Below are the code and all the weights of a small trained network. Each question names an input and a target symbol and asks about switching units off, where a switched-off unit gives its printed mean instead of its output.

import numpy as np


def w(rows, s, z=0):
    codes = np.array(rows[::2]) - 128.0
    scale = np.full(codes.shape[1], s)
    scale[-1] = z or s
    return codes * scale


def softmax(a):
    e = np.exp(a - a.max(-1, keepdims=True))
    return e / e.sum(-1, keepdims=True)


def log_softmax(a):
    a = a - a.max(-1, keepdims=True)
    return a - np.log(np.exp(a).sum(-1, keepdims=True))


def net(x, mask):
    ids = ['γζηξτφψ'.index(c) for c in x.split()]
    T = len(ids)
    res = E[ids] + P[:T]
    u = 0
    for l in range(3):
        r = res
        for j in range(2):
            rows = slice(3 * j, 3 * j + 3)
            q, k, v = (r @ M[l][rows].T for M in (Q, K, V))
            z = softmax(np.where(np.tri(T) > 0, q @ k.T / 3**0.5, -1e9)) @ v
            o = O[l][rows]
            res = res + np.where(mask[u + j], z, o[:, -1]) @ o[:, :-1]
        u += 2
    return log_softmax(res[-1] @ U[:, :-1].T + U[:, -1])


Q, K, V, O = {}, {}, {}, {}
E = w([
[43,161,168,224],'γ',
[88,173,168,41],'ζ',
[193,93,193,181],'η',
[194,168,187,77],'ξ',
[164,143,248,71],'τ',
[86,175,93,98],'φ',
[98,54,190,51],'ψ',
],0.016)
P = w([
[254,120,6,181],'0',
[55,44,102,4],'1',
[65,45,106,28],'2',
[63,53,128,48],'3',
[48,75,124,87],'4',
[78,55,144,63],'5',
[54,76,171,80],'6',
[108,68,211,61],'7',
[110,77,162,97],'8',
[94,95,160,95],'9',
],0.0055)
Q[0] = w([
[254,208,185,171],'L0H0',
[44,129,96,164],'L0H0',
[175,105,221,59],'L0H0',
[188,41,223,69],'L0H1',
[159,44,112,51],'L0H1',
[151,176,105,92],'L0H1',
],0.0085)
K[0] = w([
[80,48,221,100],'L0H0',
[212,254,99,37],'L0H0',
[212,103,182,152],'L0H0',
[238,16,125,98],'L0H1',
[135,24,125,31],'L0H1',
[122,106,110,71],'L0H1',
],0.0092)
V[0] = w([
[95,2,97,216],'L0H0',
[122,214,117,93],'L0H0',
[216,205,108,173],'L0H0',
[212,110,92,83],'L0H1',
[216,81,13,163],'L0H1',
[129,152,186,82],'L0H1',
],0.0066)
O[0] = w([
[66,179,147,207,79],'L0H0',
[175,136,180,16,110],'L0H0',
[221,162,180,174,83],'L0H0',
[95,104,2,194,140],'L0H1',
[186,141,85,168,1],'L0H1',
[38,72,185,161,213],'L0H1',
],0.0076,0.0055)
Q[1] = w([
[86,80,135,31],'L1H0',
[173,63,245,122],'L1H0',
[139,136,191,119],'L1H0',
[231,78,120,100],'L1H1',
[153,254,176,236],'L1H1',
[34,77,89,82],'L1H1',
],0.0086)
K[1] = w([
[163,119,126,130],'L1H0',
[139,182,129,147],'L1H0',
[132,172,86,109],'L1H0',
[139,169,75,142],'L1H1',
[119,147,156,2],'L1H1',
[111,22,53,169],'L1H1',
],0.015)
V[1] = w([
[50,34,28,127],'L1H0',
[74,196,2,100],'L1H0',
[41,121,101,200],'L1H0',
[124,39,74,222],'L1H1',
[104,41,152,107],'L1H1',
[71,21,72,228],'L1H1',
],0.0074)
O[1] = w([
[133,88,224,48,27],'L1H0',
[222,214,124,16,28],'L1H0',
[128,198,143,41,4],'L1H0',
[177,123,255,187,185],'L1H1',
[168,41,134,121,208],'L1H1',
[173,122,229,149,183],'L1H1',
],0.0077,0.0042)
Q[2] = w([
[205,190,103,131],'L2H0',
[125,88,129,119],'L2H0',
[133,249,87,89],'L2H0',
[146,141,166,162],'L2H1',
[201,142,130,93],'L2H1',
[171,182,132,140],'L2H1',
],0.012)
K[2] = w([
[45,131,122,51],'L2H0',
[215,81,141,104],'L2H0',
[150,214,121,104],'L2H0',
[136,43,173,97],'L2H1',
[76,152,218,153],'L2H1',
[155,4,153,90],'L2H1',
],0.013)
V[2] = w([
[55,174,112,209],'L2H0',
[107,86,86,89],'L2H0',
[9,101,162,111],'L2H0',
[59,119,156,164],'L2H1',
[143,67,138,194],'L2H1',
[177,205,130,124],'L2H1',
],0.012)
O[2] = w([
[238,152,93,68,175],'L2H0',
[85,179,58,170,64],'L2H0',
[91,123,143,2,106],'L2H0',
[218,63,145,105,141],'L2H1',
[138,91,100,181,254],'L2H1',
[105,235,184,195,71],'L2H1',
],0.0079,0.0066)
U = w([
[199,151,175,107,254],'γ',
[126,124,140,125,218],'ζ',
[176,84,187,178,96],'η',
[116,86,161,253,123],'ξ',
[166,47,102,140,16],'τ',
[113,165,210,195,154],'φ',
[115,57,252,191,85],'ψ',
],0.0047,0.0049)

Each question gives the input, a string of symbols that net reads in full, and the target symbol t.
The units are the heads (3 rows each of Q, K, V and O). Each row of codes is followed by its name. A weight is (code - 128) times the scale printed after its matrix; where a second scale follows, it is the last column's (O and U).
mask holds one flag per head, layer by layer. A switched-off head (its flag False) gives its mean, the last column of its rows in O, instead of its output. The means were averaged over made-up inputs and are rounded, as every weight is.
A unit's drop is (log p(t) with every unit on - log p(t) with that unit switched off) / (log p(t) with every unit on - log p(t) with every unit switched off).
The circuit of an input: a set's keep is (log p(t) with only the set's units on - log p(t) with every unit switched off) / (log p(t) with every unit on - log p(t) with every unit switched off). Starting from all 6 units, units are removed one at a time, each time the one whose removal leaves the highest keep (on an exact tie, the one counted first), for as long as the keep stays at least 0.8.
circuit, biggest first: the units of the circuit, biggest drop first
most important unit: the unit with the biggest drop
heads that matter: for each layer, one digit per head in row order, 1 if its drop is at least 0.15 and else 0, layers parted by /
input φ ξ ψ φ, target φ: circuit, biggest first	(L2H1; L1H0; L0H1)
input ψ ζ ψ γ, target ψ: circuit, biggest first	(L1H1; L2H0; L1H0; L0H0)
input τ ψ φ γ η ξ, target τ: circuit, biggest first	(L2H1; L1H0; L0H0)
input ψ ψ ζ ψ ζ, target ψ: circuit, biggest first	(L1H1; L2H0; L1H0; L0H1)
input γ ψ τ, target γ: circuit, biggest first	(L2H0; L0H0)
input τ ξ ξ ξ ψ ψ φ, target τ: heads that matter	10 / 11 / 01
input ξ γ ξ ξ ζ ζ ξ, target ξ: circuit, biggest first	(L0H1; L0H0; L2H0; L1H0)
input ψ ψ ψ ζ η ξ ψ τ ξ, target ψ: circuit, biggest first	(L1H1; L1H0; L0H0; L2H0)
input φ ζ ψ, target φ: circuit, biggest first	(L2H1; L1H0; L0H1; L2H0)
input ξ ψ ζ, target ξ: circuit, biggest first	(L0H1; L0H0; L2H0; L1H0)
input φ φ ξ η ψ η, target φ: most important unit	L2H1
input ζ ξ τ ζ ψ φ, target ζ: heads that matter	10 / 01 / 11
input ζ ψ ξ γ τ, target ζ: circuit, biggest first	(L1H1; L2H0; L0H1; L0H0)
input ζ ψ ξ τ, target ζ: circuit, biggest first	(L1H1; L2H0)
input ζ ψ γ, target ζ: circuit, biggest first	(L1H1; L0H0; L2H0; L0H1)
input ζ τ ψ, target ζ: circuit, biggest first	(L1H1; L2H0; L0H0)
input φ ξ ξ, target φ: circuit, biggest first	(L2H1; L2H0; L1H0; L0H1)
input τ ψ ζ, target τ: most important unit	L1H0
input φ φ γ, target φ: heads that matter	01 / 11 / 11
input ξ ξ τ ψ ζ ξ, target ξ: most important unit	L0H0
input τ ψ ψ ψ η η ψ γ ξ ξ, target τ: heads that matter	00 / 10 / 11
input τ η ξ ξ τ τ τ η, target τ: heads that matter	10 / 11 / 11
input ψ ψ ψ γ ζ ψ ψ τ ξ, target ψ: heads that matter	10 / 11 / 10
input η ψ η ψ τ γ ψ ξ ψ φ, target η: heads that matter	11 / 01 / 11
input τ τ τ, target τ: heads that matter	10 / 11 / 01
input ξ ψ φ ψ φ, target ξ: heads that matter	11 / 10 / 11
input τ ψ γ, target τ: most important unit	L1H0
input ψ τ ξ ψ ξ ψ ψ φ ψ ζ, target ψ: heads that matter	11 / 11 / 10
